Below are the code and all the weights of a small trained network. Each question names an input and a class and asks about switching units off, where a switched-off unit gives its printed mean instead of its output.

import numpy as np


def w(rows, s, z=0):
    codes = np.array(rows[::2]) - 128.0
    scale = np.full(codes.shape[1], s)
    scale[-1] = z or s
    return codes * scale


def f(y):
    return np.maximum(y, 0)


def log_softmax(a):
    a = a - a.max(-1, keepdims=True)
    return a - np.log(np.exp(a).sum(-1, keepdims=True))


def net(x, mask):
    res = np.array(x, float).reshape(1, 4) / 4 @ E
    y = f(res @ A[0][:, :-1].T + A[0][:, -1])
    res = res + np.where(mask, y, B[0][:, -1]) @ B[0][:, :-1]
    return log_softmax(res[-1] @ U[:, :-1].T + U[:, -1])


A, B = {}, {}
E = w([
[75,94,182,150,66,177,194,144,168],'x0',
[106,124,236,167,216,196,140,183,138],'x1',
[102,208,233,2,122,170,76,70,54],'x2',
[55,226,168,188,176,232,45,211,115],'x3',
],0.0068)
A[0] = w([
[229,106,56,121,77,2,160,60,101,183],'n1',
[150,115,96,48,65,65,135,29,101,253],'n2',
[86,129,160,203,98,153,211,141,190,214],'n3',
[135,75,86,193,101,54,194,141,212,226],'n4',
[82,144,201,75,65,165,108,101,64,214],'n5',
[80,158,180,171,236,193,62,141,123,175],'n6',
[69,143,218,167,156,215,67,171,100,204],'n7',
[152,186,125,145,219,143,93,194,136,159],'n8',
],0.0073,0.0038)
B[0] = w([
[235,130,99,170,215,22,17,125,75,248],'n1',
[128,178,149,102,182,39,48,151,95,245],'n2',
[96,73,217,170,78,155,162,173,219,201],'n3',
[134,79,254,218,155,169,31,185,172,224],'n4',
[51,200,189,4,146,68,145,66,176,224],'n5',
[153,135,12,161,99,244,207,83,39,241],'n6',
[130,113,57,141,44,175,229,48,100,254],'n7',
[139,150,116,190,159,227,96,132,58,199],'n8',
],0.0069,0.01)
U = w([
[255,110,108,146,172,57,39,133,110,147],'0',
[145,129,27,143,117,190,157,67,27,50],'1',
[79,87,127,115,69,128,211,96,198,36],'2',
[52,171,161,46,135,81,94,89,140,124],'3',
[91,63,161,181,119,162,103,229,207,246],'4',
],0.0088,0.0012)

Each question gives the input, the list of numbers given to net, and the class t.
The units are the neurons (one row each of A and B). Each row of codes is followed by its name. A weight is (code - 128) times the scale printed after its matrix; where a second scale follows, it is the last column's (A, B and U).
mask holds one flag per neuron, in row order. A switched-off neuron (its flag False) gives its mean, the last column of its row in B, instead of its output. The means were averaged over made-up inputs and are rounded, as every weight is.
A unit's drop is (log p(t) with every unit on - log p(t) with that unit switched off) / (log p(t) with every unit on - log p(t) with every unit switched off).
The circuit of an input: a set's keep is (log p(t) with only the set's units on - log p(t) with every unit switched off) / (log p(t) with every unit on - log p(t) with every unit switched off). Starting from all 8 units, units are removed one at a time, each time the one whose removal leaves the highest keep (on an exact tie, the one counted first), for as long as the keep stays at least 0.8.
circuit, biggest first: the units of the circuit, biggest drop first
k most important neurons: the k neurons with the biggest drops, biggest first
drop of u: that unit's drop, to one decimal
input [2,4,-3,-6], class 4: circuit, biggest first	(n4)
input [-5,-2,-8,5], class 4: circuit, biggest first	(n1 n4)
input [6,7,0,2], class 2: 3 most important neurons	(n3 n1 n2)
input [2,3,4,-6], class 3: circuit, biggest first	(n5 n6)
input [-4,7,-6,-5], class 4: circuit, biggest first	(n4 n2)
input [-8,7,-8,0], class 4: circuit, biggest first	(n1 n4)
input [6,-8,1,7], class 2: circuit, biggest first	(n1 n2 n8)
input [7,-3,5,3], class 2: circuit, biggest first	(n1 n2)
input [3,-3,7,-7], class 0: 4 most important neurons	(n1 n2 n7 n3)
input [-5,2,8,-5], class 3: drop of n4	0.1
input [4,2,3,-4], class 3: drop of n6	0.1
input [-2,4,7,2], class 1: drop of n2	0.0
